Each row is followed by roughly how far along a hidden order it lies, from 0 to 10. A new part has a new order.
In the rows, 128 means zero.
170, 78, 139, 141, 162, 105, 123, 133, 176, 136, 115, 72, 125, 147, 147, 159, 121, 89, 125, 115, 124, 139, 157, 136, 132, 123, 124, 144, 113, 123, 125, 109, 106, 119, 128, 139, 141, 136, 134, 102, 95, 94, 113, 141, 152, 131, 123, 140, 130, 96, 147, 138, 141, 136, 129, 115, 120, 136, 110, 154, 130, 130, 136, 119, 98, 104, 122, 130, 119, 91, 113, 142, 120, 181, 148, 124, 119, 128, 130, 100
5
140, 55, 133, 147, 133, 99, 121, 142, 189, 140, 110, 76, 125, 144, 166, 181, 126, 94, 125, 110, 124, 136, 152, 132, 135, 121, 108, 149, 113, 128, 118, 94, 95, 107, 144, 150, 147, 153, 138, 110, 87, 95, 95, 135, 139, 146, 124, 137, 129, 97, 160, 150, 151, 124, 125, 114, 125, 131, 95, 155, 127, 126, 140, 118, 106, 108, 127, 129, 125, 112, 115, 142, 131, 180, 144, 124, 133, 117, 125, 85
5
22, 152, 101, 122, 82, 147, 111, 132, 92, 124, 152, 167, 132, 110, 130, 115, 134, 158, 148, 139, 128, 92, 112, 112, 122, 152, 113, 124, 138, 159, 112, 117, 142, 121, 182, 117, 105, 122, 153, 170, 130, 155, 96, 126, 105, 138, 139, 119, 101, 158, 123, 114, 118, 117, 93, 118, 139, 105, 171, 118, 83, 119, 121, 144, 180, 151, 145, 114, 146, 230, 146, 102, 138, 79, 120, 96, 125, 105, 123, 148
5
129, 76, 122, 145, 132, 102, 111, 147, 160, 130, 141, 85, 124, 140, 149, 174, 131, 98, 133, 121, 131, 128, 132, 136, 134, 123, 109, 141, 106, 140, 121, 102, 104, 106, 155, 136, 136, 149, 142, 118, 93, 90, 110, 139, 130, 142, 129, 134, 128, 109, 150, 140, 144, 123, 110, 114, 126, 127, 117, 157, 108, 111, 130, 146, 120, 106, 129, 126, 131, 131, 122, 136, 120, 155, 149, 119, 135, 119, 126, 91
3
128, 174, 140, 136, 151, 133, 140, 112, 98, 129, 152, 129, 134, 122, 116, 95, 128, 145, 136, 139, 126, 114, 135, 121, 129, 141, 133, 133, 121, 139, 139, 145, 146, 138, 138, 123, 116, 106, 119, 133, 133, 134, 142, 142, 141, 112, 135, 127, 118, 110, 117, 125, 124, 138, 114, 129, 127, 122, 145, 132, 128, 129, 121, 143, 122, 126, 127, 126, 134, 113, 124, 120, 133, 125, 118, 128, 127, 128, 132, 156
6
72, 89, 121, 131, 114, 113, 117, 136, 130, 127, 134, 105, 128, 128, 148, 174, 136, 132, 150, 125, 132, 108, 162, 107, 154, 146, 104, 136, 143, 136, 99, 94, 108, 119, 184, 116, 108, 151, 157, 157, 112, 113, 107, 134, 110, 161, 132, 140, 72, 144, 147, 134, 125, 127, 108, 131, 136, 98, 165, 123, 87, 98, 122, 125, 144, 107, 164, 116, 164, 172, 140, 130, 143, 87, 147, 110, 104, 104, 122, 108
4
135, 70, 121, 143, 129, 116, 124, 160, 128, 141, 123, 119, 128, 134, 154, 131, 126, 110, 118, 114, 129, 127, 151, 125, 122, 128, 112, 140, 112, 133, 107, 115, 108, 106, 127, 131, 140, 134, 135, 125, 106, 131, 102, 128, 131, 141, 125, 124, 176, 110, 143, 138, 145, 112, 108, 131, 137, 120, 119, 151, 128, 125, 138, 121, 126, 113, 121, 133, 114, 115, 120, 140, 132, 138, 117, 109, 124, 130, 124, 100
8
182, 123, 143, 146, 178, 120, 145, 151, 137, 133, 126, 106, 126, 142, 136, 119, 125, 124, 105, 127, 126, 139, 113, 149, 115, 111, 148, 133, 97, 116, 146, 143, 124, 129, 76, 145, 160, 128, 98, 100, 125, 117, 148, 136, 134, 115, 125, 119, 171, 106, 126, 137, 134, 121, 138, 132, 115, 143, 90, 150, 168, 130, 133, 130, 89, 127, 91, 147, 96, 53, 109, 143, 120, 168, 104, 152, 144, 152, 135, 102
7
163, 119, 127, 160, 141, 110, 108, 136, 188, 121, 133, 58, 120, 145, 142, 152, 123, 91, 123, 131, 124, 129, 98, 163, 117, 117, 162, 136, 92, 132, 151, 114, 114, 104, 146, 142, 148, 134, 115, 76, 98, 53, 127, 149, 145, 118, 128, 134, 148, 94, 135, 142, 137, 133, 131, 95, 109, 161, 100, 165, 115, 116, 130, 174, 102, 124, 120, 154, 127, 77, 110, 126, 115, 201, 152, 151, 160, 128, 134, 115
0
165, 151, 131, 143, 150, 127, 133, 152, 130, 134, 139, 117, 126, 131, 128, 114, 128, 115, 101, 135, 133, 137, 91, 154, 103, 111, 156, 129, 95, 128, 150, 152, 138, 127, 85, 141, 151, 130, 111, 91, 142, 122, 145, 123, 128, 105, 126, 114, 178, 91, 119, 126, 130, 116, 129, 121, 111, 152, 104, 147, 154, 128, 132, 150, 107, 129, 84, 143, 88, 77, 108, 127, 113, 176, 105, 149, 148, 151, 132, 116
5
161, 128, 121, 165, 145, 128, 104, 137, 179, 135, 129, 108, 123, 131, 114, 141, 124, 106, 126, 132, 131, 123, 94, 140, 118, 125, 140, 142, 103, 145, 134, 132, 121, 129, 138, 138, 129, 134, 129, 104, 100, 108, 116, 128, 143, 121, 138, 127, 111, 89, 129, 127, 125, 127, 105, 105, 114, 152, 119, 145, 131, 108, 128, 161, 113, 116, 94, 132, 122, 118, 106, 120, 115, 161, 135, 134, 155, 128, 135, 73
3
166, 91, 138, 142, 189, 118, 154, 163, 131, 149, 112, 115, 130, 140, 149, 137, 129, 118, 96, 112, 124, 119, 137, 133, 123, 119, 123, 141, 103, 104, 129, 131, 112, 122, 73, 150, 168, 137, 118, 119, 118, 156, 136, 110, 130, 128, 129, 124, 164, 110, 136, 145, 147, 104, 130, 140, 118, 124, 97, 157, 173, 132, 139, 114, 102, 126, 95, 138, 104, 61, 113, 155, 133, 158, 104, 136, 133, 157, 134, 101
10
166, 132, 122, 151, 145, 116, 112, 136, 171, 126, 149, 77, 122, 140, 137, 143, 122, 100, 121, 133, 124, 127, 91, 160, 108, 114, 145, 133, 99, 141, 149, 130, 122, 117, 128, 141, 142, 132, 116, 79, 101, 82, 127, 136, 142, 111, 129, 126, 147, 89, 131, 132, 131, 131, 119, 103, 110, 158, 98, 160, 132, 118, 130, 163, 107, 125, 104, 144, 117, 77, 107, 126, 111, 198, 135, 140, 153, 134, 137, 106
2
146, 73, 136, 135, 157, 98, 123, 141, 195, 139, 112, 79, 126, 146, 158, 161, 124, 93, 124, 111, 124, 139, 169, 127, 137, 118, 110, 145, 119, 120, 112, 94, 101, 111, 147, 142, 145, 143, 138, 114, 90, 99, 99, 141, 145, 134, 120, 138, 126, 109, 159, 150, 147, 131, 121, 125, 127, 130, 97, 152, 138, 129, 141, 112, 106, 100, 132, 123, 121, 118, 113, 139, 128, 168, 141, 115, 119, 119, 125, 104
6
167, 69, 144, 133, 160, 95, 127, 130, 179, 135, 114, 73, 126, 149, 147, 161, 121, 86, 123, 113, 120, 139, 179, 120, 138, 122, 113, 145, 131, 115, 122, 100, 101, 124, 136, 137, 143, 130, 132, 110, 102, 101, 108, 150, 157, 139, 116, 137, 117, 106, 157, 151, 143, 141, 139, 127, 126, 133, 99, 145, 140, 137, 134, 100, 103, 100, 135, 122, 118, 97, 116, 142, 127, 165, 148, 121, 114, 122, 123, 124
6
88, 139, 120, 118, 115, 143, 111, 122, 120, 130, 121, 175, 129, 112, 128, 121, 126, 157, 139, 136, 129, 96, 144, 96, 142, 158, 106, 129, 150, 150, 102, 125, 142, 139, 172, 107, 102, 112, 155, 161, 128, 158, 89, 126, 125, 140, 138, 127, 77, 147, 127, 116, 108, 121, 101, 127, 143, 115, 174, 110, 105, 122, 124, 109, 164, 124, 186, 106, 149, 207, 136, 106, 145, 65, 130, 96, 110, 102, 123, 125
6
184, 92, 137, 154, 170, 117, 136, 144, 160, 133, 125, 98, 123, 144, 136, 141, 124, 115, 110, 122, 126, 141, 116, 150, 120, 110, 161, 136, 102, 118, 147, 132, 111, 123, 97, 143, 151, 139, 113, 95, 110, 105, 137, 126, 137, 118, 126, 128, 147, 96, 131, 137, 135, 122, 134, 123, 113, 143, 93, 156, 155, 120, 133, 129, 79, 122, 97, 143, 118, 53, 107, 144, 120, 159, 119, 150, 149, 147, 137, 95
6
147, 163, 128, 165, 135, 130, 106, 126, 141, 126, 145, 104, 127, 125, 115, 123, 127, 117, 135, 139, 132, 119, 91, 138, 121, 130, 144, 139, 106, 153, 143, 135, 136, 134, 139, 137, 116, 127, 124, 112, 127, 99, 130, 130, 148, 116, 137, 127, 118, 106, 125, 121, 124, 128, 115, 108, 110, 140, 130, 136, 122, 118, 120, 163, 117, 120, 106, 130, 130, 112, 113, 114, 118, 129, 127, 132, 150, 125, 136, 107
3
